In the rows, 128 means zero.
Each row is followed by its group and then its class within the group.
[120 148 131 113  89 109 139 149 133 147 158 134 119 121 128 114 166 127
 126 109 137  96  52 122 132 137 120 134  24 133 165 116 123 128 129 124
 139 177 123]  Sevi > ropi
[122 148 137 105  96 113 148 147 139 157 144 126 116 135 126 131 159 126
 132 117 121  90  63 127 128 127 129 122  41 130 171 113 128 132 135 128
 152 176 128]  Sevi > garom
[132 132 131 119 103  96 139 154 139 140 144 126 132 129 128 142 148 134
 148 125 132  90  42 124 131 135 130 118  24 130 167 126 135 133 141 124
 145 185 126]  gepi > Par
[143 130 142 143 111 127 153 155 135 133 125 136 149 126 140 130 150 140
 144 121 158  99  75 118 131 135 135 122  67 138 150 120 142 124 136 108
 140 146 124]  fim > duge
[120 129 152 140 138 113 159 144 144 141 134 113 142 125 107 127 147 137
 113 119 147 111  88 122 122 139 137 125 166 143 158 120 142 118 133 125
 154 143 124]  fim > Zusus
[122 154 141 106  71  97 148 152 156 167 171 126 122 122 133 136 172 130
 161 113 132  73  72 132 131 130 127 111   4 125 169 111 135 136 148 135
 164 187 118]  Sevi > garom
[126 125 133 143 119 126 150 148 137 127 116 129 144 118 127 135 147 140
 122 126 161 120  71 115 131 133 135 128  67 142 147 116 141 120 132 124
 135 129 117]  fim > duge
[126 147 138 124  97 108 151 149 147 163 135 131 140 118 124 126 163 131
 156 115 121  77  92 126 126 136 125 118   4 118 159 117 133 136 139 121
 157 167 127]  Sevi > ropi
[140 135 127 149 107 117 151 153 133 132 124 128 147 113 123 141 115 145
 133 132 147 103  74 113 133 140 137 128  24 133 151 126 137 143 133 122
 139 145 107]  fim > fiset
[128 131 148 148 115 107 161 154 141 141 130 112 137 125 118 145 147 135
 116 125 163  90  67 121 134 139 164 125 149 144 169 121 149 132 140 127
 145 146 114]  fim > duge
[131 138 124 108 118 100 136 150 133 138 140 127 136 132 131 139 151 132
 140 123 127 100  53 117 132 133 128 124  40 128 167 123 136 132 139 129
 141 175 136]  gepi > Par
[135 125 141 135 146  88 144 146 139 139 129  99 152 126 111 153 128 140
  97 129 149  91  44 119 134 143 130 129 194 145 175 125 144 130 132 116
 135 157 119]  fim > fiset
[136 140 115 126 104 111 132 150 130 130 135 144 135 116 131 140 142 126
 169 123 118 104 103 116 129 127 131 121   4 119 135 131 136 139 136 133
 149 161 132]  gepi > vade
[126 144 135 113 113  89 152 159 136 146 154 119 133 132 127 130 166 133
 154 121 125  84  35 110 134 140 136 111  48 127 180 114 152 126 145 125
 156 206 128]  gepi > gik
[126 129 152 143 129 105 158 153 139 142 132 117 138 120 126 127 148 141
 123 131 153 107  66 122 135 133 129 128 139 134 165 136 161 123 132 124
 144 149 115]  fim > duge
[115 141 179 104 113 105 125 138 130 148 151 112 115 145 123 129 148 125
 113 115 127  98  93 139 131 127 124 122 140 141 161 126 125 128 126 125
 139 166 118]  Sevi > garom
[126 141 131 110 104  95 145 159 138 145 152 126 137 126 128 141 168 122
 144 123 115  60  30 114 130 125 130 115   6 128 182 123 152 133 139 123
 164 201 134]  gepi > gik
[136 134 120 119 101 106 136 157 139 143 141 146 138 122 128 125 162 132
 162 114 124  93  62 122 129 133 134 121   4 120 157 123 137 132 132 124
 143 181 130]  gepi > gik
[142 141 114 119  93 103 136 158 131 129 136 129 130 120 124 152 157 138
 153 117 123  70  36 114 132 133 130 122   4 122 160 120 156 141 138 121
 153 181 127]  gepi > vade
[130 158 129 119  64  95 145 168 143 155 146 134 131 112 135 148 162 134
 171 119 129  75  60 133 136 139 128 118   4 126 167 113 127 138 138 121
 153 200 121]  Sevi > nupig
[123 120 143 127 122 121 156 150 137 134 133 121 138 120 132 133 153 138
 129 133 152 109  73 124 129 135 126 124 102 136 156 120 155 126 134 126
 146 133 120]  fim > duge
[134 129 114 114  94 106 131 144 125 128 131 138 129 134 131 131 155 126
 146 119 126  94  46 117 126 135 132 129   4 132 165 119 136 130 140 113
 138 174 126]  gepi > Par
[117 121 150 145 147 114 155 140 136 133 137 109 134 126 120 127 148 134
 110 130 143 127  98 115 132 133 135 123 192 148 151 120 145 119 133 123
 144 132 125]  fim > Zusus
[110 143 142 117 102  91 135 141 153 156 153 115 150 140 112 149 143 129
 118 123 118  85  79 131 136 135 125 125 153 130 174 113 132 134 132 127
 145 180 132]  Sevi > garom
[138 127 147 148 130 116 158 157 141 138 127 120 144 122 116 137 151 141
 124 128 156  98  64 120 136 141 141 124 113 154 164 121 145 125 133 117
 142 149  71]  fim > duge
[115 135 159 140 130 111 162 145 140 141 142 118 129 133 123 122 152 138
 113 125 153 104  59 119 138 136 137 126 173 144 175 117 145 119 136 127
 147 151 123]  fim > Zusus
[124 147 128 115  88 124 137 145 133 146 133 146 120 125 126 123 159 124
 145 119 123 105  99 131 128 115 125 117   4 119 143 119 126 135 136 134
 144 158 122]  Sevi > ropi
[116 153 127 105  82  90 138 154 140 152 149 131 119 130 124 136 158 132
 145 121 118  83  48 130 128 125 129 120  12 126 172 118 131 128 131 122
 154 198 122]  Sevi > nupig
[121 120 146 145 143 126 161 151 138 141 134 114 137 125 119 132 153 142
 124 126 146 106  70 112 131 137 136 122 111 139 156 118 158 139 137 133
 155 135 118]  fim > Zusus
[127 130 122 141 108 124 157 150 137 139 104 129 132 122 125 130 156 145
 101 122 148  94  49 122 133 124 142 133  32 137 156 122 143 130 138 128
 139 144 121]  fim > Zusus
